Here is a tiny trained network, its code and every weight. The questions are about switching its units off for an input and a target symbol, where a switched-off unit gives its printed mean instead of its output.

import numpy as np


def w(rows, s, z=0):
    codes = np.array(rows[::2]) - 128.0
    scale = np.full(codes.shape[1], s)
    scale[-1] = z or s
    return codes * scale


def norm(h):
    return h / np.sqrt((h * h).mean(-1, keepdims=True) + 1e-5)


def f(y):
    return y / 2 * (1 + np.tanh(0.7978845608 * (y + 0.044715 * y**3)))


def softmax(a):
    e = np.exp(a - a.max(-1, keepdims=True))
    return e / e.sum(-1, keepdims=True)


def log_softmax(a):
    a = a - a.max(-1, keepdims=True)
    return a - np.log(np.exp(a).sum(-1, keepdims=True))


def net(x, mask):
    ids = ['αβδεηθλμξστφψω'.index(c) for c in x.split()]
    T = len(ids)
    res = E[ids] + P[:T]
    r = norm(res)
    for j in range(2):
        rows = slice(2 * j, 2 * j + 2)
        q, k, v = (r @ M[0][rows].T for M in (Q, K, V))
        z = softmax(np.where(np.tri(T) > 0, q @ k.T / 2**0.5, -1e9)) @ v
        o = O[0][rows]
        res = res + np.where(mask[j], z, o[:, -1]) @ o[:, :-1]
    y = f(norm(res) @ A[0][:, :-1].T + A[0][:, -1])
    res = res + np.where(mask[2:10], y, B[0][:, -1]) @ B[0][:, :-1]
    return log_softmax(norm(res)[-1] @ U[:, :-1].T + U[:, -1])


Q, K, V, O, A, B = {}, {}, {}, {}, {}, {}
E = w([
[133,118,144,165],'α',
[159,122,165,87],'β',
[127,113,96,200],'δ',
[170,88,148,254],'ε',
[232,152,157,121],'η',
[88,32,69,173],'θ',
[244,145,113,122],'λ',
[76,147,87,198],'μ',
[109,118,152,138],'ξ',
[185,206,164,177],'σ',
[60,49,129,133],'τ',
[129,175,75,143],'φ',
[71,100,113,182],'ψ',
[164,183,90,35],'ω',
],0.021)
P = w([
[96,129,61,153],'0',
[249,135,55,196],'1',
[69,97,111,136],'2',
[223,146,46,174],'3',
[66,79,144,130],'4',
[206,166,35,153],'5',
[63,58,169,131],'6',
[193,198,17,156],'7',
[69,49,180,115],'8',
[173,253,7,151],'9',
],0.0061)
Q[0] = w([
[91,97,102,106],'H1',
[125,78,184,197],'H1',
[200,141,94,133],'H2',
[33,110,109,249],'H2',
],0.014)
K[0] = w([
[88,157,104,119],'H1',
[87,48,80,102],'H1',
[163,249,132,151],'H2',
[99,83,80,114],'H2',
],0.011)
V[0] = w([
[139,147,156,130],'H1',
[25,196,87,134],'H1',
[102,110,40,107],'H2',
[193,254,139,158],'H2',
],0.0084)
O[0] = w([
[2,237,203,186,129],'H1',
[100,153,93,172,77],'H1',
[117,177,109,32,148],'H2',
[158,171,197,220,253],'H2',
],0.0069,0.0049)
A[0] = w([
[123,226,159,109,166],'N1',
[12,66,106,188,249],'N2',
[79,141,76,176,61],'N3',
[107,129,168,77,106],'N4',
[165,151,169,143,152],'N5',
[59,154,93,38,212],'N6',
[199,124,127,206,242],'N7',
[61,124,5,161,252],'N8',
],0.012,0.002)
B[0] = w([
[29,120,177,151,223],'N1',
[168,174,198,134,200],'N2',
[254,156,122,159,158],'N3',
[231,114,69,156,131],'N4',
[134,40,161,117,186],'N5',
[74,48,87,182,195],'N6',
[14,161,74,71,254],'N7',
[164,54,149,109,219],'N8',
],0.0087,0.0073)
U = w([
[178,225,193,128,147],'α',
[191,108,140,99,60],'β',
[204,182,82,155,74],'δ',
[93,206,55,184,75],'ε',
[85,87,230,108,253],'η',
[91,40,83,81,51],'θ',
[100,227,99,46,137],'λ',
[206,229,82,124,59],'μ',
[152,89,95,126,67],'ξ',
[86,158,178,194,180],'σ',
[65,67,98,91,147],'τ',
[153,147,16,201,102],'φ',
[115,121,74,196,59],'ψ',
[9,117,47,89,139],'ω',
],0.013,0.0033)

Each question gives the input, a string of symbols that net reads in full, and the target symbol t.
The units are the heads (2 rows each of Q, K, V and O) and the neurons (one row each of A and B). Each row of codes is followed by its name. A weight is (code - 128) times the scale printed after its matrix; where a second scale follows, it is the last column's (O, A, B and U).
mask holds one flag per unit, heads first, then neurons. A switched-off unit (its flag False) gives its mean, the last column of its rows in O or B, instead of its output. The means were averaged over made-up inputs and are rounded, as every weight is.
A unit's drop is (log p(t) with every unit on - log p(t) with that unit switched off) / (log p(t) with every unit on - log p(t) with every unit switched off).
The circuit of an input: a set's keep is (log p(t) with only the set's units on - log p(t) with every unit switched off) / (log p(t) with every unit on - log p(t) with every unit switched off). Starting from all 10 units, units are removed one at a time, each time the one whose removal leaves the highest keep (on an exact tie, the one counted first), for as long as the keep stays at least 0.8.
circuit, biggest first: the units of the circuit, biggest drop first
unit that matters most: the unit with the biggest drop
k most important neurons: the k neurons with the biggest drops, biggest first
heads that matter: for each layer, one digit per head in row order, 1 if its drop is at least 0.15 and else 0, layers parted by /
drop of u: that unit's drop, to one decimal
input λ ω ω ξ ω δ φ β α α, target ω: 3 most important neurons	(N7 N2 N5)
input α η β λ ω β λ, target η: 2 most important neurons	(N5 N7)
input σ θ ω θ δ α σ σ λ, target σ: heads that matter	01
input β ω σ η λ, target η: unit that matters most	N5
input σ λ φ, target σ: circuit, biggest first	(N1 H2 N8 N3)
input ψ ω ω φ θ ω λ ω α, target θ: circuit, biggest first	(H2 N1)
input α ω α α ω ω λ, target λ: circuit, biggest first	(N7 N8)
input ω φ β, target β: 2 most important neurons	(N7 N4)
input ω η ω, target η: heads that matter	11
input β ξ λ, target λ: heads that matter	00
input ω ω φ ω ξ ω ω, target ω: circuit, biggest first	(N6 N8)
input η ω ε ω α β φ, target η: 2 most important neurons	(N8 N1)
input ω ω φ, target φ: 3 most important neurons	(N3 N8 N7)
input ω ξ ω ξ ξ β ω ω α, target α: 4 most important neurons	(N2 N6 N1 N5)
input α λ δ ω η α ω ω ω, target η: most important neuron	(N7)
input ω φ φ, target φ: 2 most important neurons	(N3 N8)
input α ω μ ω φ θ ω α η τ, target θ: 2 most important neurons	(N8 N7)
input ω ω α, target α: drop of N2	1.1
input β η φ α θ ω ξ, target θ: drop of H2	2.3
input ξ α δ σ φ β ω β ω τ, target θ: drop of H2	3.0
